Below are the code and all the weights of a small trained network. Each question names an input and a target symbol and asks about switching units off, where a switched-off unit gives its printed mean instead of its output.

import numpy as np


def w(rows, s, z=0):
    codes = np.array(rows[::2]) - 128.0
    scale = np.full(codes.shape[1], s)
    scale[-1] = z or s
    return codes * scale


def softmax(a):
    e = np.exp(a - a.max(-1, keepdims=True))
    return e / e.sum(-1, keepdims=True)


def log_softmax(a):
    a = a - a.max(-1, keepdims=True)
    return a - np.log(np.exp(a).sum(-1, keepdims=True))


def net(x, mask):
    ids = ['ΣΩαγδζθλμξπτψ'.index(c) for c in x.split()]
    T = len(ids)
    res = E[ids] + P[:T]
    u = 0
    for l in range(3):
        r = res
        for j in range(3):
            rows = slice(3 * j, 3 * j + 3)
            q, k, v = (r @ M[l][rows].T for M in (Q, K, V))
            z = softmax(np.where(np.tri(T) > 0, q @ k.T / 3**0.5, -1e9)) @ v
            o = O[l][rows]
            res = res + np.where(mask[u + j], z, o[:, -1]) @ o[:, :-1]
        u += 3
    return log_softmax(res[-1] @ U[:, :-1].T + U[:, -1])


Q, K, V, O = {}, {}, {}, {}
E = w([
[115,131,135,151,105,131],'Σ',
[122,136,139,152,122,121],'Ω',
[48,154,165,209,202,127],'α',
[110,119,112,8,162,162],'γ',
[93,187,90,81,110,118],'δ',
[184,137,133,129,149,118],'ζ',
[133,43,213,85,169,169],'θ',
[117,130,125,155,109,139],'λ',
[114,122,153,162,120,116],'μ',
[141,194,213,63,44,158],'ξ',
[94,127,204,153,113,69],'π',
[129,93,135,156,135,224],'τ',
[137,95,149,165,170,115],'ψ',
],0.019)
P = w([
[156,180,174,148,106,100],'0',
[135,137,177,192,110,166],'1',
[139,126,187,183,112,163],'2',
[134,125,188,161,116,181],'3',
[141,122,201,151,127,182],'4',
[132,119,196,141,128,193],'5',
[138,105,203,134,140,195],'6',
[144,111,212,130,145,207],'7',
[145,102,228,119,147,213],'8',
[129,105,253,127,146,206],'9',
[146,70,240,115,160,212],'10',
[160,104,236,90,178,214],'11',
],0.0049)
Q[0] = w([
[90,174,112,168,74,110],'0.h0',
[31,95,80,17,133,134],'0.h0',
[218,101,130,254,146,82],'0.h0',
[126,28,111,207,180,121],'0.h1',
[169,59,94,87,222,110],'0.h1',
[94,166,142,221,197,138],'0.h1',
[58,141,80,140,118,87],'0.h2',
[244,131,76,138,88,54],'0.h2',
[143,78,146,23,95,148],'0.h2',
],0.0086)
K[0] = w([
[122,82,156,127,124,138],'0.h0',
[93,112,42,8,100,107],'0.h0',
[135,130,135,196,181,124],'0.h0',
[127,125,105,199,164,81],'0.h1',
[121,119,84,103,167,80],'0.h1',
[96,159,127,156,138,163],'0.h1',
[122,105,145,163,135,78],'0.h2',
[145,187,140,149,110,123],'0.h2',
[134,133,118,134,147,170],'0.h2',
],0.016)
V[0] = w([
[59,220,145,135,197,165],'0.h0',
[192,75,254,187,180,127],'0.h0',
[157,67,205,152,168,226],'0.h0',
[189,142,70,214,62,58],'0.h1',
[73,88,97,103,160,90],'0.h1',
[160,201,232,70,40,166],'0.h1',
[161,240,123,135,107,63],'0.h2',
[121,62,159,86,155,160],'0.h2',
[108,153,189,174,97,113],'0.h2',
],0.0067)
O[0] = w([
[44,100,145,221,106,118,160],'0.h0',
[144,42,7,68,196,115,180],'0.h0',
[69,105,51,75,168,133,169],'0.h0',
[254,165,125,140,103,100,79],'0.h1',
[61,169,216,184,120,120,83],'0.h1',
[127,7,102,95,99,137,255],'0.h1',
[117,98,36,201,154,89,135],'0.h2',
[124,86,173,74,89,170,147],'0.h2',
[75,113,145,130,119,103,145],'0.h2',
],0.0059,0.0084)
Q[1] = w([
[120,115,118,170,132,132],'1.h0',
[96,96,180,96,130,110],'1.h0',
[52,143,140,102,129,192],'1.h0',
[135,183,215,206,103,138],'1.h1',
[88,7,89,81,127,140],'1.h1',
[164,164,177,129,70,96],'1.h1',
[134,193,154,175,149,153],'1.h2',
[203,50,88,117,174,127],'1.h2',
[103,91,118,83,172,149],'1.h2',
],0.011)
K[1] = w([
[157,159,110,148,146,153],'1.h0',
[150,60,147,110,125,149],'1.h0',
[107,75,204,74,114,181],'1.h0',
[121,183,57,151,154,24],'1.h1',
[166,35,230,90,183,194],'1.h1',
[160,154,116,108,100,2],'1.h1',
[127,134,20,185,217,81],'1.h2',
[182,19,106,47,136,181],'1.h2',
[67,88,236,121,182,204],'1.h2',
],0.0087)
V[1] = w([
[148,170,67,213,154,101],'1.h0',
[66,116,227,173,148,156],'1.h0',
[184,107,181,150,33,184],'1.h0',
[225,115,156,53,83,25],'1.h1',
[86,169,134,146,235,106],'1.h1',
[49,201,71,72,39,54],'1.h1',
[2,58,202,112,68,167],'1.h2',
[42,152,97,116,161,54],'1.h2',
[232,94,175,158,134,2],'1.h2',
],0.006)
O[1] = w([
[117,162,100,84,21,97,57],'1.h0',
[183,120,119,128,113,127,134],'1.h0',
[189,194,106,101,199,113,150],'1.h0',
[190,29,196,100,122,63,128],'1.h1',
[140,121,1,87,213,138,80],'1.h1',
[115,77,122,54,81,61,95],'1.h1',
[82,131,197,226,80,153,253],'1.h2',
[64,114,123,125,192,110,95],'1.h2',
[187,133,169,100,149,97,68],'1.h2',
],0.0069,0.013)
Q[2] = w([
[106,178,147,141,116,123],'2.h0',
[96,141,155,171,128,96],'2.h0',
[109,110,107,152,125,154],'2.h0',
[234,112,132,6,145,126],'2.h1',
[120,90,166,210,162,170],'2.h1',
[126,124,110,178,154,132],'2.h1',
[146,132,58,129,163,158],'2.h2',
[204,106,142,156,127,148],'2.h2',
[106,134,152,123,118,83],'2.h2',
],0.012)
K[2] = w([
[160,107,202,182,99,86],'2.h0',
[131,128,215,107,94,156],'2.h0',
[143,164,137,139,136,166],'2.h0',
[153,165,80,102,61,59],'2.h1',
[162,114,195,115,173,124],'2.h1',
[158,106,149,129,158,149],'2.h1',
[103,173,72,178,213,90],'2.h2',
[167,170,124,105,98,1],'2.h2',
[135,103,100,103,90,195],'2.h2',
],0.0093)
V[2] = w([
[192,99,133,77,110,163],'2.h0',
[168,156,169,156,192,103],'2.h0',
[128,127,156,138,94,125],'2.h0',
[130,46,171,27,7,130],'2.h1',
[68,136,173,70,110,218],'2.h1',
[51,144,192,29,233,77],'2.h1',
[2,168,160,158,72,76],'2.h2',
[102,68,171,138,131,158],'2.h2',
[60,90,125,117,88,205],'2.h2',
],0.0073)
O[2] = w([
[221,112,206,81,92,128,141],'2.h0',
[112,138,157,94,198,128,116],'2.h0',
[122,148,72,83,83,156,156],'2.h0',
[87,83,186,80,93,173,168],'2.h1',
[66,97,84,45,142,178,247],'2.h1',
[42,134,98,75,126,2,139],'2.h1',
[142,167,123,114,63,22,166],'2.h2',
[161,90,67,185,84,123,203],'2.h2',
[187,148,75,158,128,132,201],'2.h2',
],0.0081,0.014)
U = w([
[152,80,116,133,176,124,89],'Σ',
[229,101,78,2,179,135,246],'Ω',
[158,62,140,147,84,138,94],'α',
[193,190,83,130,132,213,119],'γ',
[147,145,130,105,138,137,143],'δ',
[156,132,120,119,140,148,122],'ζ',
[138,119,135,126,149,128,117],'θ',
[151,116,108,167,152,101,206],'λ',
[79,66,52,36,149,124,93],'μ',
[148,128,120,109,144,134,118],'ξ',
[81,123,174,122,172,151,54],'π',
[98,86,167,144,156,83,121],'τ',
[88,229,195,104,99,131,253],'ψ',
],0.0054,0.0036)

Each question gives the input, a string of symbols that net reads in full, and the target symbol t.
The units are the heads (3 rows each of Q, K, V and O). Each row of codes is followed by its name. A weight is (code - 128) times the scale printed after its matrix; where a second scale follows, it is the last column's (O and U).
mask holds one flag per head, layer by layer. A switched-off head (its flag False) gives its mean, the last column of its rows in O, instead of its output. The means were averaged over made-up inputs and are rounded, as every weight is.
A unit's drop is (log p(t) with every unit on - log p(t) with that unit switched off) / (log p(t) with every unit on - log p(t) with every unit switched off).
The circuit of an input: a set's keep is (log p(t) with only the set's units on - log p(t) with every unit switched off) / (log p(t) with every unit on - log p(t) with every unit switched off). Starting from all 9 units, units are removed one at a time, each time the one whose removal leaves the highest keep (on an exact tie, the one counted first), for as long as the keep stays at least 0.8.
units of the circuit, in order: the units of the circuit, biggest drop first
unit that matters most: the unit with the biggest drop
heads that matter: for each layer, one digit per head in row order, 1 if its drop is at least 0.15 and else 0, layers parted by /
input ξ δ ζ, target α: unit that matters most => 0.h1
input λ Σ α γ μ ξ, target α: units of the circuit, in order => (0.h1, 1.h1, 2.h2)
input δ ζ γ π θ λ ζ ξ ζ δ, target ψ: heads that matter => 111 / 111 / 001
input ζ ξ δ δ ζ ζ ξ λ, target α: heads that matter => 010 / 010 / 010
input ψ ζ τ ζ δ Σ π, target γ: units of the circuit, in order => (2.h1, 1.h1)
input ζ δ ζ δ ζ ζ ψ ζ, target Ω: units of the circuit, in order => (1.h2, 0.h0)
input δ γ ζ ζ π τ λ ζ ζ ψ, target γ: units of the circuit, in order => (1.h1, 2.h1)
input γ δ Σ δ τ γ ζ Σ, target μ: units of the circuit, in order => (1.h0, 0.h1, 2.h1, 0.h2)
input δ λ ξ π ζ γ γ δ λ ζ, target μ: units of the circuit, in order => (2.h1, 0.h2, 0.h1, 1.h0)
input δ δ ζ ζ ζ δ ψ γ ζ Ω τ δ, target γ: heads that matter => 000 / 010 / 011
input ζ μ λ ζ θ π ζ π π τ τ, target π: heads that matter => 001 / 001 / 001
input ζ ζ Σ ψ π ζ δ δ ζ ψ λ δ, target ψ: heads that matter => 110 / 100 / 001
input θ τ π π, target μ: heads that matter => 110 / 000 / 010
input ξ δ ζ τ μ Σ ζ γ ζ Ω, target μ: units of the circuit, in order => (2.h1, 1.h0, 0.h2, 0.h1)
input ξ τ α, target λ: heads that matter => 100 / 001 / 011
input α ζ ψ λ ζ δ, target λ: units of the circuit, in order => (2.h1, 1.h2, 0.h1, 0.h0)
input ζ ζ δ δ λ ζ γ π ζ δ ζ δ, target μ: units of the circuit, in order => (2.h1, 1.h0, 0.h1)
input ξ γ ζ, target μ: unit that matters most => 0.h2
input ζ θ ξ ζ ζ ξ τ ζ τ ζ, target π: units of the circuit, in order => (2.h2, 1.h2, 1.h1, 0.h1)
input ζ ζ α ζ τ, target γ: units of the circuit, in order => (1.h1, 2.h1)
input ζ ζ ψ π τ δ, target γ: heads that matter => 000 / 000 / 011
input Ω ψ ζ α δ τ ζ, target γ: heads that matter => 100 / 010 / 010
input ζ δ γ Ω τ ζ ζ ξ δ, target α: units of the circuit, in order => (0.h1, 1.h1, 1.h2, 2.h2)
input ζ ζ ζ θ δ δ ζ γ, target π: heads that matter => 001 / 111 / 001
